[-46  40  62  24 -40 -62] --> 40

[[ 12  -5  12  -6   7 -24 -16]
 [-47  23  11 -12  47 -41 -55]
 [-46   2  31 -12   9 -20 -41]] --> 2

[[-22  -9  -4 -64]
 [ 13   8  17  35]] --> 8

[[-34  -1  24 -33 -24 -12  29]
 [-44  49   9 -20  18  -8  33]
 [ 30 -62   6   3  -1  20 -14]] --> -62

[ 24  25   4 -43  63] --> 25

[-37  22 -73   3] --> 22

[ -4 -55 -38 -59   4] --> -55

[-48  10 -19  19  28 -73] --> 10

[-47  71  58 -19] --> 71
---
[ 87 233 137 118   3] value 87
[30 35 24 26 81  5] value 30
[245 118  58  75 130] value 245
[220 124  43 123] value 220
[157 169  40 132 243  33  78] value 157
[165 601 827 364] value 165
[ 16  60 196 124  91] value 16
[7 6 4 1] value 7
[2639 9709 7707 8364 3385] value 2639
[-995  -82  775 -686  -27 -551] value -995
---
-33,28,67,56 ⇒ -33, 56

2,-16,-26,-32,-1,55,-33 ⇒ 2, -33

22,63,51,-55 ⇒ 22, -55

-42,-43,-54,62,66 ⇒ -42, 66

8,-12,-2,-68,9 ⇒ 8, 9

35,-50,61,38,8 ⇒ 35, 8

24,54,1,-67,-46,51 ⇒ 24, 51

-44,-25,-26,38,4
46,-1,-24,-52,20
2,7,-4,-55,3
⇒ -44, 3

75,32,52,-26,-48 ⇒ 75, -48
---
[[  0   0   1  -1   1   1]
 [ 32  18  18  10 -56   7]
 [  0   0   1  -1   0   0]] out 18

[[ 33  14  16 -25  25 -14  14]
 [ -4   0 -16 -24   0 -65  -2]
 [  2   5  23   0  22   7 -38]] out 0

[[-40  50  30  -4]
 [ 55  41  21  -7]
 [ -5  35  10  34]] out 41

[[-33 -24  55   9]
 [-39  73 -42  -9]
 [ 39  19 -38 -19]] out 73

[[-34  35  73  29]
 [-34  34  73  29]
 [-58  52 -49  -6]] out 34

[[ -1  15  11  -3]
 [ 19  -2  10   6]
 [ 57 -21 -29  37]] out -2

[[ 16   3  21  27]
 [-18  -7 -16 -10]
 [-29   9  13  63]] out -7

[[  8  27  30  23 -30  34]
 [  9 -44  15  51  31   2]
 [ 25 -72 -24  48  28 -18]] out -44
---
[[375, 188, 509, 385, 334, 144, 496], [550, 318, 435, 333, 384, 213, 808]]
375, 808
[[758, 851, -20, 185, 844, -805], [448, 339, 199, 583, 655, 57], [974, 87, 52, 296, 869, 759]]
758, 759
[[119, 101, 64, 63], [158, 87, 192, 51], [157, 99, 147, 54]]
119, 54
[55, 718, 183, -602, 853, 239]
55, 239
[425, -438, 802, -32, -509]
425, -509
[23, 167, 173, 151, 38, 193, 43]
23, 43
[[576, 488, 298, 872, 836, -773, 394], [688, -729, 119, 374, -254, 146, -591]]
576, -591
[[2380, 9609, 7400, 3210, 8429], [8140, 6526, 5239, 6414, 8803]]
2380, 8803
---
[[ -9 -13  -5   3 -12   5  -6 -41   4 -25  10 -15 -11  -4]
 [-12 -31  -8  23 -28  13  -3  -3  14  -2  -5   3 -11  -6]
 [ -8  24   1 -42  13 -33  -1  -5 -30  -9 -17  -8  -1  -4]
 [  9  -3 -11  -8  -8  -6  -6  -4  -4  -2 -16 -15 -29   5]
 [-13 -41 -12  26 -20  19  -5 -22  17 -12   0  -9  -3 -16]
 [  6   1  -4 -14   4 -13  -6 -32 -13 -17  15  -5 -13  -7]
 [ -6   9  -6 -27   6 -22  -9 -34 -24 -23  16  -1  -7  -2]
 [  0 -22  -8   4 -14   5  -5  19   4   2 -27 -17 -19  -9]
 [-26   6 -10 -28   0 -14 -10   8 -15   0 -26   2  -1   5]
 [ -7  21   3 -38  17 -25  -4 -17 -31 -13  -4   1 -17   7]
 [  0   8  -9 -25   2 -22 -11   0 -20   0 -17  -7   0 -19]]: -19

[[170 145 162  91 142 147 195 209 173 130 141 169 181 160 156 187]
 [147 124 173 169 129 155 195 232 168 144 158 175 162 136 146 169]
 [182 158 139  49 183 171 195 166 153 129 114 160 173 139 123 166]
 [153 168 180 147 167 186 195 167 174 168 166 153 154 138 141 149]
 [178 156 153  61 176 183 195 178 163 133 117 155 152 139 136 178]]: 178

[[ 324 -131  209 -128   10   36  195  174 -319  159 -208 -121   97]
 [ 293  -52   25  -89   78  135   70  402  313  123  800  358   19]
 [ 420 -171  283  -42  192  143  201  151 -372  105 -297 -321  155]
 [ 109  207 -450  394   69  358  225 -234  152    4  -51  256 -110]
 [ 638 -137  555  370 -144  111 -188   80  541  122  674   -7 -154]
 [ 306  213 -543  117  369  587  343  -59  186  117  252  329   60]]: 60

[[6309 3722 3045 5068 5027 8609 4672 6547]
 [4360 5872 7719 7430 4840 3576 4250 7295]
 [4208 4162 4124 5079 6482 8200 6823 7218]
 [6005 6681 3247 5400 5569 7948 4135 4887]
 [5487 4959 7339 6434 4912 6059 4205 8288]
 [7206 3914 4359 6536 3915 3493 4566 6498]
 [6097 4201 2772 4974 6451 2389 6721 2787]
 [3843 4485 4857 5055 7690 2799 6755 4264]
 [5851 6647 3483 5427 4862 8587 4327 5325]
 [4848 4873 7084 7052 4375 4826 4919 7521]
 [6100 4245 4425 5996 5420 8244 4849 8130]]: 8130

[[4 4 5 3 4 4 4 4 5]
 [3 2 7 4 2 5 6 3 6]
 [4 5 4 3 5 4 5 4 4]
 [1 5 5 5 3 2 1 8 7]
 [4 5 5 4 5 5 5 5 4]
 [5 3 4 4 4 5 4 4 5]]: 5

[[4 6 4 5 5 4 5 6 3 5 4]
 [7 0 7 5 5 7 4 3 5 6 8]
 [4 6 4 5 4 4 4 5 5 5 3]
 [5 6 4 6 4 4 4 6 4 4 3]
 [3 6 5 3 4 4 3 5 5 4 4]]: 4

[[-470   84 -871 -401  -98 -334 -384 -154 -577  270 -726]
 [ 774  744 -803  681  -31  258  774  -52 -460 -195  409]
 [-394 -401 -520 -476 -622  141 -687  243 -526   80 -791]
 [-129 -465 -930 -659 -589   68 -712  246 -794   42 -800]
 [-315 -623 -715 -907 -869  376 -897  552 -862  110 -838]
 [-149  -73  198  -95   -5  -21  -26 -192   31 -332  -97]
 [ 557  327 -541  449  -48   93  462 -228 -156 -147  408]]: 408

[[144 197  15 191  58  53 201  19 198 136 195 137  38  55  32  71]
 [ 37  61 154  78 174 139  68 157  71  43  79  42 168 175 164 115]
 [187 135  75 113  34  84 125  70 123 186 111 185  49  34  56 107]
 [ 57  65 149  77 156 135  69 149  70  61  75  61 154 156 152 121]
 [144 100 112  88  76 108  92 107  91 144  85 144  89  76  95 118]
 [ 15  67 150  91 191 137  77 155  80  18  92  19 176 190 169 110]
 [ 63 103 111 115 144 113 110 115 111  63 117  64 131 143 126 102]
 [145  93 119  80  78 111  85 115  85 148  79 147  95  79 101 116]]: 116
---
[[ 59 -63 -63 -61  31 -64  61]
 [ 32 -17 -35 -49   4 -23  18]] >> 31

[[  2 -12 -37  -6  39 -17]
 [ -2  43  18 -16  56   0]
 [-19  53 -18  16 -20   5]] >> -6

[ 64   0 -21 -43  -2] >> -21

[ 24  58  -7 -23  64] >> -7

[ 23  56 -55  32 -57] >> -55

[[-76 -76  75 -71]
 [-34  -5 -65  33]
 [ 26   4 -61  -5]] >> -76

[[ 57  39  -3  76]
 [ 25   2   4  34]
 [-43 -47   9 -61]] >> 39

[-62  56 -29  61 -60 -58 -52] >> -60
